Below is a small trained network, with its code and all its weights. Each question gives an input and a class and asks what happens when units are switched off, that is, made to give their printed mean instead of their output.

import numpy as np


def w(rows, s, z=0):
    codes = np.array(rows[::2]) - 128.0
    scale = np.full(codes.shape[1], s)
    scale[-1] = z or s
    return codes * scale


def norm(h):
    return h / np.sqrt((h * h).mean(-1, keepdims=True) + 1e-5)


def f(y):
    return np.maximum(y, 0)


def log_softmax(a):
    a = a - a.max(-1, keepdims=True)
    return a - np.log(np.exp(a).sum(-1, keepdims=True))


def net(x, mask):
    res = np.array(x, float).reshape(1, 5) / 4 @ E
    u = 0
    for l in range(3):
        y = f(norm(res) @ A[l][:, :-1].T + A[l][:, -1])
        res = res + np.where(mask[u : u + 12], y, B[l][:, -1]) @ B[l][:, :-1]
        u += 12
    return log_softmax(norm(res)[-1] @ U[:, :-1].T + U[:, -1])


A, B = {}, {}
E = w([
[229,167,142,81,162,137,232,50],'x0',
[108,127,152,32,239,200,70,204],'x1',
[70,141,120,197,182,177,154,78],'x2',
[145,59,151,185,97,170,254,251],'x3',
[250,87,142,220,140,203,46,123],'x4',
],0.0033)
A[0] = w([
[51,119,62,62,178,75,189,135,81],'0.n0',
[151,156,92,85,169,80,81,53,69],'0.n1',
[141,106,127,168,81,59,143,87,37],'0.n2',
[196,130,213,40,61,103,139,130,142],'0.n3',
[77,30,138,150,104,142,125,166,104],'0.n4',
[172,31,129,104,175,127,217,116,117],'0.n5',
[176,209,155,105,110,153,186,99,4],'0.n6',
[175,121,157,151,150,254,82,131,141],'0.n7',
[78,133,112,211,209,185,173,70,72],'0.n8',
[135,127,178,39,194,196,92,153,72],'0.n9',
[200,108,152,56,21,108,74,183,79],'0.n10',
[153,135,107,197,93,40,151,97,52],'0.n11',
],0.006,0.0033)
B[0] = w([
[175,50,223,73,71,124,110,83,223],'0.n0',
[172,189,97,174,140,84,149,103,212],'0.n1',
[121,108,32,74,72,198,150,167,175],'0.n2',
[68,68,101,204,230,125,163,69,223],'0.n3',
[145,239,148,114,147,106,116,93,195],'0.n4',
[163,226,120,135,142,104,117,117,207],'0.n5',
[225,176,156,99,159,154,190,88,165],'0.n6',
[150,78,194,65,71,75,133,98,255],'0.n7',
[58,2,38,139,231,39,181,105,209],'0.n8',
[132,139,16,77,56,192,153,135,235],'0.n9',
[52,49,79,193,223,84,182,63,213],'0.n10',
[150,90,72,37,88,209,107,117,195],'0.n11',
],0.0049,0.004)
A[1] = w([
[44,100,96,148,65,136,101,162,122],'1.n0',
[139,140,133,205,104,141,240,231,154],'1.n1',
[118,135,142,48,212,243,136,185,9],'1.n2',
[31,121,146,185,68,68,4,178,73],'1.n3',
[159,116,81,85,213,95,69,213,170],'1.n4',
[160,107,190,104,126,156,254,185,99],'1.n5',
[176,108,141,120,114,121,155,66,73],'1.n6',
[101,137,102,75,133,36,147,126,150],'1.n7',
[100,107,171,179,55,154,143,69,156],'1.n8',
[60,232,152,102,111,105,137,78,178],'1.n9',
[142,229,83,124,103,102,91,62,61],'1.n10',
[225,104,106,176,175,132,32,83,77],'1.n11',
],0.0056,0.0014)
B[1] = w([
[228,148,138,98,181,142,196,104,205],'1.n0',
[72,170,87,151,144,80,3,152,201],'1.n1',
[156,109,64,146,67,125,131,136,206],'1.n2',
[210,195,119,60,234,149,217,151,224],'1.n3',
[121,121,91,180,88,87,175,65,205],'1.n4',
[107,170,129,147,120,96,52,125,237],'1.n5',
[127,144,164,103,155,157,114,182,232],'1.n6',
[130,112,173,184,149,178,69,102,255],'1.n7',
[156,73,143,55,92,146,129,173,187],'1.n8',
[125,102,148,142,93,84,92,194,211],'1.n9',
[104,162,98,189,113,116,87,209,210],'1.n10',
[110,102,187,111,98,86,117,173,235],'1.n11',
],0.0064,0.0035)
A[2] = w([
[103,129,123,164,99,161,169,190,113],'2.n0',
[146,217,145,189,130,99,72,129,121],'2.n1',
[113,160,173,111,88,97,158,91,94],'2.n2',
[135,134,49,95,63,179,125,112,48],'2.n3',
[126,106,255,72,73,138,110,130,144],'2.n4',
[68,76,141,162,187,138,171,86,64],'2.n5',
[23,161,147,68,136,122,149,118,164],'2.n6',
[122,116,139,107,173,152,62,64,129],'2.n7',
[133,134,112,145,136,108,125,201,220],'2.n8',
[181,222,159,135,168,162,196,122,19],'2.n9',
[136,135,63,134,46,163,163,118,4],'2.n10',
[147,150,129,153,98,125,160,96,148],'2.n11',
],0.0076,0.0027)
B[2] = w([
[166,163,105,68,161,141,102,152,142],'2.n0',
[47,158,145,111,124,141,122,153,252],'2.n1',
[168,95,134,118,151,129,93,165,162],'2.n2',
[101,129,93,102,81,235,186,150,250],'2.n3',
[115,113,205,194,121,173,137,131,235],'2.n4',
[83,108,99,180,159,106,172,95,241],'2.n5',
[228,80,128,138,67,92,95,122,210],'2.n6',
[107,151,112,165,97,141,168,165,231],'2.n7',
[121,164,139,128,118,128,136,41,244],'2.n8',
[187,178,146,51,254,146,144,200,215],'2.n9',
[127,106,71,91,78,161,124,119,207],'2.n10',
[147,138,106,91,143,153,123,184,168],'2.n11',
],0.0075,0.0031)
U = w([
[145,117,11,70,22,205,156,129,176],'0',
[194,202,134,72,241,118,153,156,155],'1',
[31,237,121,177,90,76,44,131,137],'2',
[92,27,59,180,171,49,186,49,141],'3',
[174,39,253,147,51,127,103,134,127],'4',
[43,139,158,167,126,213,198,120,4],'5',
],0.011,0.0031)

Each question gives the input, the list of numbers given to net, and the class t.
The units are the neurons (one row each of A and B). Each row of codes is followed by its name. A weight is (code - 128) times the scale printed after its matrix; where a second scale follows, it is the last column's (A, B and U).
mask holds one flag per neuron, layer by layer. A switched-off neuron (its flag False) gives its mean, the last column of its row in B, instead of its output. The means were averaged over made-up inputs and are rounded, as every weight is.
A unit's drop is (log p(t) with every unit on - log p(t) with that unit switched off) / (log p(t) with every unit on - log p(t) with every unit switched off).
The circuit of an input: a set's keep is (log p(t) with only the set's units on - log p(t) with every unit switched off) / (log p(t) with every unit on - log p(t) with every unit switched off). Starting from the 12 units with the biggest drops (on a tie, the unit counted first), units are removed one at a time, each time the one whose removal leaves the highest keep (on an exact tie, the one counted first), for as long as the keep stays at least 0.8.
units of the circuit, in order: the units of the circuit, biggest drop first
most important unit: the unit with the biggest drop
k most important neurons: the k neurons with the biggest drops, biggest first
top k neurons in layer l: the k neurons of layer l with the biggest drops, biggest first
input [-2,8,-8,-3,5], class 0: units of the circuit, in order => 0.n9
input [-3,3,1,-6,-7], class 4: units of the circuit, in order => 0.n0; 2.n6
input [-8,-2,-7,1,-8], class 1: units of the circuit, in order => 1.n3; 1.n0
input [-2,8,1,0,-6], class 0: 2 most important neurons => 0.n9; 1.n2
input [-2,8,6,-6,8], class 0: 3 most important neurons => 0.n9; 0.n0; 1.n2
input [4,-6,-4,-8,-5], class 2: 2 most important neurons => 0.n9; 1.n10
input [8,-7,6,-4,0], class 1: top 2 neurons in layer 0 => 0.n6; 0.n9
input [1,6,7,-6,7], class 3: units of the circuit, in order => 0.n8; 1.n4
input [-2,-8,3,7,2], class 0: top 2 neurons in layer 0 => 0.n11; 0.n2
input [-6,-1,7,-2,5], class 3: top 3 neurons in layer 0 => 0.n8; 0.n9; 0.n5
input [-8,7,2,-6,-7], class 1: 4 most important neurons => 1.n3; 0.n11; 1.n0; 0.n2
input [7,2,-4,-8,2], class 2: units of the circuit, in order => 1.n10; 1.n3; 2.n1
input [-6,1,-2,-5,7], class 4: 3 most important neurons => 1.n11; 0.n7; 2.n4
input [-5,-1,-7,-4,-1], class 3: most important unit => 0.n10
input [2,7,-5,-8,0], class 2: top 2 neurons in layer 0 => 0.n1; 0.n11
input [7,4,0,5,-8], class 4: units of the circuit, in order => 0.n0; 2.n4; 2.n6
input [7,8,-4,-5,-4], class 0: 3 most important neurons => 0.n9; 1.n3; 1.n2
input [-2,5,8,-1,8], class 3: 2 most important neurons => 0.n8; 0.n0
input [4,-1,5,5,7], class 4: 3 most important neurons => 0.n7; 0.n10; 0.n3
input [-3,-8,4,7,5], class 0: most important unit => 0.n11
input [-2,-2,8,3,7], class 3: 3 most important neurons => 0.n8; 0.n0; 2.n5
input [6,0,3,2,-7], class 4: 3 most important neurons => 0.n0; 1.n3; 2.n4
input [6,-2,-7,7,-6], class 2: 2 most important neurons => 1.n1; 1.n5
input [-8,6,-5,-5,-8], class 1: 2 most important neurons => 1.n3; 0.n7
input [2,3,8,-7,2], class 3: top 3 neurons in layer 0 => 0.n8; 0.n5; 0.n4
input [3,0,2,-7,8], class 4: 2 most important neurons => 1.n11; 0.n7
input [-1,7,-4,7,3], class 0: 2 most important neurons => 1.n2; 0.n9
input [3,-1,6,4,7], class 4: most important unit => 0.n7
